Below is a small trained network, with its code and all its weights. Each question gives an input and a target symbol and asks what happens when units are switched off, that is, made to give their printed mean instead of their output.

import numpy as np


def w(rows, s, z=0):
    codes = np.array(rows[::2]) - 128.0
    scale = np.full(codes.shape[1], s)
    scale[-1] = z or s
    return codes * scale


def norm(h):
    return h / np.sqrt((h * h).mean(-1, keepdims=True) + 1e-5)


def f(y):
    return np.maximum(y, 0)


def softmax(a):
    e = np.exp(a - a.max(-1, keepdims=True))
    return e / e.sum(-1, keepdims=True)


def log_softmax(a):
    a = a - a.max(-1, keepdims=True)
    return a - np.log(np.exp(a).sum(-1, keepdims=True))


def net(x, mask):
    ids = ['Σζηλξτ'.index(c) for c in x.split()]
    T = len(ids)
    res = E[ids] + P[:T]
    r = norm(res)
    for j in range(3):
        rows = slice(2 * j, 2 * j + 2)
        q, k, v = (r @ M[0][rows].T for M in (Q, K, V))
        z = softmax(np.where(np.tri(T) > 0, q @ k.T / 2**0.5, -1e9)) @ v
        o = O[0][rows]
        res = res + np.where(mask[j], z, o[:, -1]) @ o[:, :-1]
    y = f(norm(res) @ A[0][:, :-1].T + A[0][:, -1])
    res = res + np.where(mask[3:11], y, B[0][:, -1]) @ B[0][:, :-1]
    return log_softmax(norm(res)[-1] @ U[:, :-1].T + U[:, -1])


Q, K, V, O, A, B = {}, {}, {}, {}, {}, {}
E = w([
[99,38,89,163,2,181,139],'Σ',
[105,160,96,98,152,133,113],'ζ',
[155,144,76,111,153,133,130],'η',
[140,129,124,118,128,126,66],'λ',
[136,143,148,105,104,91,127],'ξ',
[132,96,149,127,165,111,113],'τ',
],0.0073)
P = w([
[172,222,167,62,117,186,93],'0',
[187,168,125,71,132,152,128],'1',
[169,119,126,92,130,131,135],'2',
[101,89,86,103,110,106,144],'3',
[61,56,27,131,113,69,143],'4',
[23,18,2,145,98,38,155],'5',
],0.0023)
Q[0] = w([
[134,122,19,20,134,64,54],'h0',
[102,155,138,84,54,47,168],'h0',
[143,114,150,210,129,122,167],'h1',
[87,78,55,34,123,18,96],'h1',
[208,65,70,90,164,132,88],'h2',
[193,1,79,128,106,56,67],'h2',
],0.0065)
K[0] = w([
[133,9,149,144,95,27,163],'h0',
[148,51,84,159,230,91,60],'h0',
[77,251,107,52,151,153,144],'h1',
[74,3,101,253,90,133,153],'h1',
[146,55,171,179,35,113,163],'h2',
[43,22,98,142,36,99,236],'h2',
],0.0049)
V[0] = w([
[233,108,145,103,33,135,181],'h0',
[133,174,185,77,66,8,109],'h0',
[181,213,37,107,1,147,64],'h1',
[134,175,81,138,78,214,213],'h1',
[23,179,62,116,83,127,133],'h2',
[154,155,130,81,166,20,185],'h2',
],0.0037)
O[0] = w([
[136,157,52,107,82,79,201,161],'h0',
[132,126,211,71,81,121,215,226],'h0',
[3,142,126,165,91,123,158,181],'h1',
[75,48,61,60,138,131,59,1],'h1',
[91,112,190,113,116,153,131,92],'h2',
[133,155,97,61,82,80,73,111],'h2',
],0.0043,0.0022)
A[0] = w([
[146,107,167,125,152,128,140,32],'n0',
[90,138,121,145,129,150,135,164],'n1',
[97,101,133,133,130,159,119,3],'n2',
[129,132,172,149,100,129,114,111],'n3',
[144,126,96,129,148,122,179,50],'n4',
[248,165,142,138,137,114,125,39],'n5',
[159,146,140,137,128,125,89,113],'n6',
[142,100,150,145,110,159,156,124],'n7',
],0.011,0.0023)
B[0] = w([
[48,139,117,73,106,158,115,156],'n0',
[201,91,151,200,165,114,141,166],'n1',
[194,92,147,78,82,46,130,151],'n2',
[111,147,80,161,159,170,169,152],'n3',
[104,152,234,194,106,129,113,148],'n4',
[253,10,111,115,165,67,107,255],'n5',
[153,105,154,142,127,98,170,168],'n6',
[111,121,137,67,144,186,27,152],'n7',
],0.0053,0.0077)
U = w([
[111,82,122,124,66,225,94,184],'Σ',
[77,150,203,97,174,160,39,128],'ζ',
[93,159,3,98,183,131,94,3],'η',
[105,168,144,244,160,141,159,197],'λ',
[88,180,147,70,59,89,182,167],'ξ',
[233,71,135,119,148,90,125,140],'τ',
],0.0063,0.00062)

Each question gives the input, a string of symbols that net reads in full, and the target symbol t.
The units are the heads (2 rows each of Q, K, V and O) and the neurons (one row each of A and B). Each row of codes is followed by its name. A weight is (code - 128) times the scale printed after its matrix; where a second scale follows, it is the last column's (O, A, B and U).
mask holds one flag per unit, heads first, then neurons. A switched-off unit (its flag False) gives its mean, the last column of its rows in O or B, instead of its output. The means were averaged over made-up inputs and are rounded, as every weight is.
A unit's drop is (log p(t) with every unit on - log p(t) with that unit switched off) / (log p(t) with every unit on - log p(t) with every unit switched off).
The circuit of an input: a set's keep is (log p(t) with only the set's units on - log p(t) with every unit switched off) / (log p(t) with every unit on - log p(t) with every unit switched off). Starting from all 11 units, units are removed one at a time, each time the one whose removal leaves the highest keep (on an exact tie, the one counted first), for as long as the keep stays at least 0.8.
units of the circuit, in order: the units of the circuit, biggest drop first
unit that matters most: the unit with the biggest drop
k most important neurons: the k neurons with the biggest drops, biggest first
heads that matter: for each layer, one digit per head in row order, 1 if its drop is at least 0.15 and else 0, layers parted by /
drop when u is switched off: that unit's drop, to one decimal
input τ Σ τ η, target λ: heads that matter : 001
input ξ λ λ, target ξ: unit that matters most : h1
input λ ζ ζ, target λ: heads that matter : 010
input ξ τ Σ ζ, target η: heads that matter : 010
input λ τ Σ τ λ η, target λ: units of the circuit, in order : n5; n4
input τ Σ τ τ τ, target ζ: units of the circuit, in order : n5; h2; n0; n7
input λ ξ ξ ζ, target ξ: heads that matter : 100
input η Σ λ τ, target ζ: units of the circuit, in order : n5; h2; n7
input τ ξ λ λ, target ξ: units of the circuit, in order : n5; h1; h0
input η λ τ τ Σ ξ, target ξ: 3 most important neurons : n5; n7; n1
input λ Σ ζ, target η: heads that matter : 110
input η τ λ λ λ, target λ: 2 most important neurons : n5; n3
input ξ ξ λ η, target ξ: drop when n5 is switched off : 0.4
input τ ζ ξ ζ, target ξ: unit that matters most : n5
input λ λ ξ η, target ξ: drop when n5 is switched off : 0.3
input ζ ζ η, target η: drop when h2 is switched off : 0.4
input ζ ζ ζ η, target η: drop when h0 is switched off : 0.2
